Moves between items:
ω: w630->w49, w810->w630, w736->w802, w452->w707, w611->w395, w160->w152, w785->w671, w75->w500, w481->w728, w212->w341, w929->w464, w852->w345, w323->w371, w941->w913, w946->w613, w49->w970, w913->w907, w158->w323, w574->w441, w657->w78, w132->w657, w559->w320, w295->w374, w78->w559, w970->w75, w702->w861, w775->w132, w345->w785, w374->w212, w747->w958, w320->w574, w371->w481, w958->w158, w395->w929, w441->w736, w861->w747, w671->w759, w613->w985, w939->w452, w728->w160, w907->w939, w707->w946, w985->w775, w500->w941, w759->w295, w464->w852, w802->w810, w709->w611, w152->w709, w341->w702
λ: w630->w611, w810->w395, w736->w464, w452->w958, w611->w630, w160->w75, w785->w320, w75->w160, w481->w941, w212->w775, w929->w802, w852->w441, w323->w907, w941->w481, w946->w861, w49->w709, w913->w371, w158->w939, w574->w345, w657->w295, w132->w374, w559->w671, w295->w657, w78->w759, w970->w152, w702->w613, w775->w212, w345->w574, w374->w132, w747->w707, w320->w785, w371->w913, w958->w452, w395->w810, w441->w852, w861->w946, w671->w559, w613->w702, w939->w158, w728->w500, w907->w323, w707->w747, w985->w341, w500->w728, w759->w78, w464->w736, w802->w929, w709->w49, w152->w970, w341->w985
π: w630->w810, w810->w802, w736->w441, w452->w939, w611->w709, w160->w728, w785->w345, w75->w970, w481->w371, w212->w374, w929->w395, w852->w464, w323->w158, w941->w500, w946->w707, w49->w630, w913->w941, w158->w958, w574->w320, w657->w132, w132->w775, w559->w78, w295->w759, w78->w657, w970->w49, w702->w341, w775->w985, w345->w852, w374->w295, w747->w861, w320->w559, w371->w323, w958->w747, w395->w611, w441->w574, w861->w702, w671->w785, w613->w946, w939->w907, w728->w481, w907->w913, w707->w452, w985->w613, w500->w75, w759->w671, w464->w929, w802->w736, w709->w152, w152->w160, w341->w212

In the rows, 132 stands for zero.

The rows follow the links: the fewer symbols apart two items are, the more alike their rows tend to be.

Each row is also shifted at random along 4 hidden directions that mean nothing.

Known rows, each with its item:
[137,121,199,100,109,171,165,95,92,101,111,146,141,152,107,133,88,118,153,111,100,144,146,101,140,115,160,152,91,137,157,137,119,128,101,102,137,119,136,191,115,115,165,97,118,190,108,164,158,123,131,117,136,158,134,152,155,127,171]; item w78
[115,134,110,150,139,123,51,123,170,171,161,122,104,109,102,111,169,146,156,96,142,132,138,167,127,174,125,82,123,129,88,113,91,100,169,174,126,134,113,79,180,96,63,148,134,92,116,99,133,148,111,93,142,99,168,119,119,116,117]; item w810
[121,108,165,146,115,145,125,148,134,83,155,155,121,123,155,135,142,118,147,126,118,133,122,145,150,151,154,87,104,118,91,112,102,117,128,150,98,146,117,116,133,119,117,125,140,119,126,101,94,129,152,122,131,123,158,141,171,111,127]; item w441
[108,103,153,108,130,141,180,148,148,65,144,153,142,147,173,129,79,90,92,143,119,98,114,138,143,100,123,135,116,119,142,124,146,119,138,121,150,104,144,169,44,142,124,140,173,166,144,167,137,94,148,176,115,183,156,129,159,149,169]; item w295
[121,123,127,126,148,132,130,111,121,123,139,146,146,125,92,176,125,181,159,100,136,136,150,122,144,144,158,186,97,113,126,145,112,124,114,173,145,121,141,142,139,155,115,145,126,114,110,116,165,144,116,134,119,92,89,114,155,146,119]; item w611
[130,116,135,121,148,133,171,107,134,146,120,98,154,132,140,126,123,154,164,157,141,158,124,125,129,112,138,172,127,114,159,151,171,121,134,136,146,133,175,168,79,155,144,145,126,173,146,174,149,142,135,175,110,111,104,118,141,154,137]; item w613
[134,113,102,161,118,109,125,176,172,137,97,143,139,122,170,142,133,148,79,164,139,114,115,156,133,119,158,122,185,136,135,131,154,158,139,155,105,115,150,67,142,200,141,145,133,80,145,89,67,139,131,159,116,126,99,128,123,173,102]; item w939
[110,117,151,147,142,136,140,155,110,82,143,137,128,133,144,179,132,113,122,86,179,124,105,162,146,113,104,102,116,141,130,150,128,130,190,137,98,146,160,152,95,141,134,138,137,115,167,139,105,120,150,141,123,156,154,94,153,112,134]; item w212
[167,144,127,144,98,126,104,134,113,154,103,131,118,127,115,116,123,150,119,121,118,115,108,122,134,133,174,123,169,127,111,139,106,146,109,132,97,113,87,86,187,139,160,101,115,103,132,98,104,169,125,101,137,96,125,153,133,153,94]; item w481
[117,140,114,126,137,133,102,124,169,133,157,132,134,106,147,155,159,152,144,112,136,126,144,118,129,166,100,129,132,120,108,112,113,130,169,157,158,124,98,124,110,123,75,148,139,124,118,127,150,136,117,109,103,123,151,126,137,110,147]; item w630
[137,120,111,124,147,121,147,124,165,124,140,121,131,126,139,116,124,174,156,154,111,139,121,107,138,147,170,184,118,95,106,125,141,123,106,174,156,117,138,119,103,149,122,160,153,135,116,128,157,154,133,157,114,81,110,136,166,156,123]; item w709
[145,113,127,155,123,136,137,154,144,112,138,152,134,103,176,183,161,185,124,155,127,145,118,109,146,142,164,133,129,100,112,124,130,172,104,162,95,147,125,104,120,188,153,143,136,86,128,88,69,151,148,146,119,72,100,126,175,141,109]; item w152
[128,120,118,130,161,126,149,110,161,131,158,123,149,125,147,138,146,166,168,167,110,151,164,102,134,149,134,178,102,92,130,117,155,131,106,157,163,145,140,155,96,145,117,161,138,152,100,140,157,138,135,172,119,102,110,122,151,136,148]; item w395
[125,127,189,139,137,123,165,138,89,83,150,137,71,174,94,91,115,98,171,102,119,120,113,146,142,137,140,107,84,133,89,152,89,94,89,110,106,157,138,172,173,49,145,136,129,156,123,148,150,125,176,118,192,139,171,120,147,99,87]; item w574
[137,125,103,132,117,125,160,181,150,103,113,150,152,122,182,138,110,124,64,169,127,93,113,121,122,98,126,149,172,120,150,126,177,178,122,130,137,101,113,113,81,203,147,148,165,120,148,107,102,128,150,174,95,147,94,144,141,160,147]; item w907
[116,135,162,122,130,138,122,118,92,125,126,182,141,177,79,162,96,103,111,66,140,108,164,173,155,141,152,147,104,168,159,132,86,119,118,115,144,114,148,156,166,111,123,116,131,122,102,131,178,104,112,102,150,199,128,116,104,145,148]; item w785
[119,132,123,127,155,104,110,85,167,198,151,123,123,151,86,70,132,147,171,150,101,135,180,140,120,165,153,167,113,135,130,104,132,93,114,141,196,118,141,118,171,105,83,161,127,155,88,138,207,137,97,129,155,107,127,137,98,147,124]; item w929
[163,120,129,144,128,103,177,140,148,110,142,118,107,127,153,79,109,143,150,185,103,124,91,99,128,117,156,155,132,95,104,145,158,144,62,137,127,128,109,134,108,129,151,158,148,157,137,128,132,160,165,170,142,82,125,150,172,139,99]; item w160
[131,115,118,175,152,113,139,153,153,146,116,111,122,112,155,127,165,154,119,164,161,143,110,157,132,132,133,113,151,128,136,144,166,142,147,149,88,162,191,97,150,172,150,153,125,99,150,117,66,153,149,167,152,102,105,98,125,155,89]; item w707

Start, symbols taken left to right, then the item you end at.
Answers are names.
[111,128,141,133,130,134,118,111,131,147,135,166,151,162,120,136,134,113,121,130,120,134,184,143,141,142,137,138,122,155,156,103,119,123,113,117,164,136,137,140,155,122,134,130,137,137,97,114,175,100,113,126,148,179,127,133,93,144,159]
ω ω λ π: w78
[142,153,81,111,116,127,123,150,175,157,131,141,161,112,183,105,116,117,72,183,104,107,143,104,106,121,114,153,177,119,135,102,174,174,123,117,181,102,73,115,92,161,117,144,163,144,130,125,148,111,122,145,96,147,125,160,125,132,175]
ω π π π: w970
[167,132,121,120,101,120,164,149,160,113,127,122,126,112,177,92,114,142,124,200,85,124,95,82,127,119,157,147,155,94,108,135,162,163,89,138,123,119,94,109,94,164,156,139,147,158,137,124,113,149,160,159,125,85,127,163,178,156,118]
ω λ π π: w49
[122,117,189,111,110,149,123,107,92,100,124,150,120,171,58,132,72,117,148,63,123,120,120,138,160,126,177,127,79,149,110,146,67,95,111,122,109,111,120,152,175,91,138,93,124,146,120,133,163,129,137,90,154,155,162,135,144,141,122]
ω λ λ: w574
[138,151,82,129,109,122,109,164,146,148,103,150,146,124,151,148,133,124,57,143,126,97,135,134,126,120,122,144,183,146,147,121,146,178,139,124,143,108,90,89,132,166,143,128,148,102,128,106,125,122,126,127,110,144,116,138,116,143,149]
ω ω ω λ: w158
[118,139,99,109,141,133,125,147,174,137,160,129,148,105,190,137,163,136,125,164,121,132,144,104,124,145,79,137,149,103,130,107,153,157,150,140,167,134,86,141,76,133,92,149,153,145,134,138,142,133,126,135,109,126,149,142,148,93,171]
π λ ω: w395
[137,139,134,134,160,106,140,105,89,172,110,87,101,168,23,107,95,155,164,65,179,115,119,172,123,108,142,174,105,158,128,182,115,80,146,142,116,114,206,149,179,100,129,140,96,130,139,178,185,155,125,135,160,122,103,101,105,167,67]
ω λ π ω: w702
[125,153,90,95,144,111,139,127,152,156,154,112,127,139,138,78,109,108,137,138,120,103,153,104,97,125,75,173,139,113,128,120,160,127,135,121,208,105,81,154,108,91,95,151,162,172,115,167,217,129,123,130,119,146,144,150,116,112,165]
π λ ω: w611
[123,111,166,132,149,120,158,148,131,79,184,136,95,137,149,107,153,117,158,127,131,136,112,139,132,154,106,116,94,104,81,144,116,112,119,125,106,169,134,152,117,83,126,140,148,144,126,136,134,136,175,149,158,121,179,110,169,86,111]
λ ω ω ω: w785
[128,168,95,149,141,123,125,171,124,133,143,149,134,107,187,157,196,119,103,145,145,133,156,126,115,148,73,130,170,123,141,116,153,187,131,116,136,183,99,133,128,126,150,139,140,98,140,106,105,126,144,131,140,149,131,135,123,80,139]
π π λ: w709
[113,130,137,168,146,152,111,133,130,136,139,186,169,114,184,212,210,140,102,156,136,170,196,146,160,176,134,107,120,143,173,96,126,181,128,122,123,193,155,104,156,170,145,128,120,94,107,70,74,102,115,132,125,148,108,124,108,108,149]
ω λ ω: w441
[146,123,122,134,150,107,184,161,133,122,127,104,106,150,132,98,106,122,121,147,149,102,106,148,117,104,128,161,137,120,123,161,179,125,106,122,125,130,184,137,116,134,149,156,142,150,152,159,141,141,156,183,143,120,106,118,138,155,88]
ω λ: w747
[136,129,143,123,131,155,120,64,120,170,119,112,165,135,76,110,117,149,176,134,122,163,148,118,131,116,162,157,121,143,167,132,138,97,135,137,154,109,175,141,137,143,134,117,105,166,121,171,162,144,99,123,120,136,119,137,115,166,144]
ω λ ω: w212
[146,120,171,106,114,174,120,85,109,139,102,142,181,136,117,147,113,134,149,142,103,160,145,99,143,112,165,143,125,141,169,113,126,119,128,116,139,109,133,142,113,148,155,94,119,168,121,139,133,128,108,112,109,152,130,143,130,135,178]
ω λ ω ω: w374
[117,138,138,150,165,99,133,101,86,178,157,133,96,182,49,105,157,133,177,98,143,142,197,170,126,167,120,153,92,154,133,136,103,102,95,101,163,180,172,145,229,50,131,143,119,128,94,152,203,130,123,118,201,141,122,115,81,114,87]
π π π: w611
[106,109,145,102,100,148,117,130,172,104,118,161,163,149,126,130,49,107,83,112,111,91,132,150,158,119,168,138,122,155,142,94,120,104,150,146,151,63,124,119,90,169,86,124,162,138,119,112,153,93,87,139,89,183,138,127,122,182,191]
ω ω λ: w132
[117,113,140,140,118,136,112,129,147,127,124,179,155,156,119,143,99,102,87,119,130,114,162,159,149,141,158,109,128,159,156,94,113,116,132,127,134,101,140,117,148,153,116,112,148,118,104,106,126,98,113,126,133,189,135,127,105,154,155]
λ ω: w320
[118,100,153,142,134,126,147,156,143,100,146,143,107,143,149,108,133,91,123,118,160,113,112,170,133,122,107,98,125,134,118,138,142,113,156,116,128,130,168,142,113,127,118,154,152,135,143,137,108,104,167,154,146,165,166,120,132,132,133]
π π λ ω: w559
